Below are the code and all the weights of a small trained network. Each question names an input and a target symbol and asks about switching units off, where a switched-off unit gives its printed mean instead of its output.

import numpy as np


def w(rows, s, z=0):
    codes = np.array(rows[::2]) - 128.0
    scale = np.full(codes.shape[1], s)
    scale[-1] = z or s
    return codes * scale


def f(y):
    return y / 2 * (1 + np.tanh(0.7978845608 * (y + 0.044715 * y**3)))


def softmax(a):
    e = np.exp(a - a.max(-1, keepdims=True))
    return e / e.sum(-1, keepdims=True)


def log_softmax(a):
    a = a - a.max(-1, keepdims=True)
    return a - np.log(np.exp(a).sum(-1, keepdims=True))


def net(x, mask):
    ids = ['αγθμξστ'.index(c) for c in x.split()]
    T = len(ids)
    res = E[ids] + P[:T]
    q, k, v = (res @ M[0].T for M in (Q, K, V))
    z = softmax(np.where(np.tri(T) > 0, q @ k.T / 4**0.5, -1e9)) @ v
    res = res + np.where(mask[0], z, O[0][:, -1]) @ O[0][:, :-1]
    y = f(res @ A[0][:, :-1].T + A[0][:, -1])
    res = res + np.where(mask[1:9], y, B[0][:, -1]) @ B[0][:, :-1]
    return log_softmax(res[-1] @ U[:, :-1].T + U[:, -1])


Q, K, V, O, A, B = {}, {}, {}, {}, {}, {}
E = w([
[152,149,169,127,159,96],'α',
[157,72,120,201,76,2],'γ',
[114,116,220,168,143,135],'θ',
[142,68,125,130,124,190],'μ',
[193,83,164,67,94,125],'ξ',
[116,77,126,127,197,93],'σ',
[175,119,87,94,134,138],'τ',
],0.017)
P = w([
[1,166,164,6,122,146],'0',
[44,166,142,33,134,155],'1',
[76,133,154,45,144,153],'2',
[103,121,145,58,151,151],'3',
[120,109,149,73,147,146],'4',
[134,103,140,91,151,143],'5',
[149,97,135,105,147,137],'6',
[163,88,134,120,146,134],'7',
[179,84,131,134,139,129],'8',
[187,79,123,154,140,126],'9',
[201,81,118,169,136,119],'10',
[205,83,99,191,128,108],'11',
[237,17,158,111,174,139],'12',
],0.0077)
Q[0] = w([
[159,140,175,140,175,142],'h1',
[155,81,161,122,138,179],'h1',
[103,65,137,145,166,121],'h1',
[74,252,67,176,92,172],'h1',
],0.036)
K[0] = w([
[153,66,95,116,130,119],'h1',
[164,112,116,142,153,61],'h1',
[198,153,136,136,106,127],'h1',
[80,150,151,3,173,160],'h1',
],0.028)
V[0] = w([
[130,187,193,170,130,85],'h1',
[183,216,77,51,182,35],'h1',
[79,79,96,195,249,125],'h1',
[167,152,207,138,197,120],'h1',
],0.016)
O[0] = w([
[182,206,75,170,161,136,134],'h1',
[148,107,41,244,46,106,102],'h1',
[25,217,153,75,48,162,254],'h1',
[36,170,58,102,145,131,183],'h1',
],0.011,0.005)
A[0] = w([
[81,65,195,223,103,122,143],'n1',
[172,126,122,148,132,214,2],'n2',
[70,94,198,154,100,68,88],'n3',
[170,158,20,101,134,133,2],'n4',
[116,91,141,192,218,157,130],'n5',
[89,66,99,162,129,158,119],'n6',
[46,100,171,249,210,172,88],'n7',
[172,177,204,180,100,167,98],'n8',
],0.015,0.0067)
B[0] = w([
[44,208,221,65,160,12,202],'n1',
[102,191,122,43,13,97,145],'n2',
[219,114,127,167,87,163,254],'n3',
[112,195,28,54,147,50,160],'n4',
[16,77,94,201,127,171,218],'n5',
[198,140,186,196,126,124,175],'n6',
[195,103,3,17,90,106,186],'n7',
[161,160,144,116,171,242,170],'n8',
],0.014,0.0082)
U = w([
[91,190,129,161,22,149,199],'α',
[112,71,96,162,164,95,188],'γ',
[192,137,53,92,120,82,51],'θ',
[151,165,174,145,138,47,82],'μ',
[87,188,137,59,229,121,4],'ξ',
[185,192,119,192,196,161,108],'σ',
[252,55,137,74,129,122,168],'τ',
],0.0047,0.0034)

Each question gives the input, a string of symbols that net reads in full, and the target symbol t.
The units are the heads (4 rows each of Q, K, V and O) and the neurons (one row each of A and B). Each row of codes is followed by its name. A weight is (code - 128) times the scale printed after its matrix; where a second scale follows, it is the last column's (O, A, B and U).
mask holds one flag per unit, heads first, then neurons. A switched-off unit (its flag False) gives its mean, the last column of its rows in O or B, instead of its output. The means were averaged over made-up inputs and are rounded, as every weight is.
A unit's drop is (log p(t) with every unit on - log p(t) with that unit switched off) / (log p(t) with every unit on - log p(t) with every unit switched off).
The circuit of an input: a set's keep is (log p(t) with only the set's units on - log p(t) with every unit switched off) / (log p(t) with every unit on - log p(t) with every unit switched off). Starting from all 9 units, units are removed one at a time, each time the one whose removal leaves the highest keep (on an exact tie, the one counted first), for as long as the keep stays at least 0.8.
units of the circuit, in order: the units of the circuit, biggest drop first
top k neurons: the k neurons with the biggest drops, biggest first
drop of u: that unit's drop, to one decimal
input α θ θ σ α σ ξ, target α: top neuron : n7
input ξ μ τ θ α σ σ θ μ σ α μ θ, target τ: units of the circuit, in order : n3, h1
input τ μ μ τ, target τ: top 2 neurons : n5, n1
input θ τ μ γ, target μ: units of the circuit, in order : n1, h1
input α θ σ σ μ σ θ σ θ μ μ θ, target τ: top 3 neurons : n3, n7, n1
input σ μ σ τ μ σ μ α θ τ, target ξ: top 2 neurons : n3, n4
input θ γ ξ μ σ σ τ α σ μ σ σ, target γ: units of the circuit, in order : n5, h1
input ξ τ α τ σ σ σ μ α θ, target θ: top 2 neurons : n7, n1
input σ μ α σ τ ξ, target μ: top 3 neurons : n1, n6, n7
input μ σ σ σ τ α, target μ: top 2 neurons : n1, n5
input α ξ α α, target θ: top 2 neurons : n4, n1
input θ α μ σ σ ξ ξ, target γ: top 2 neurons : n5, n3
input θ σ μ α θ μ θ α, target ξ: top 2 neurons : n3, n6
input σ σ ξ α θ σ σ σ ξ μ μ, target τ: top 3 neurons : n3, n1, n5
input τ θ ξ μ μ, target τ: top neuron : n3
input σ σ σ μ μ α μ α σ α, target α: drop of n7 : 0.1
input α θ α σ ξ θ, target γ: drop of n2 : 0.0
input θ τ σ σ θ μ σ, target τ: drop of n5 : 0.1
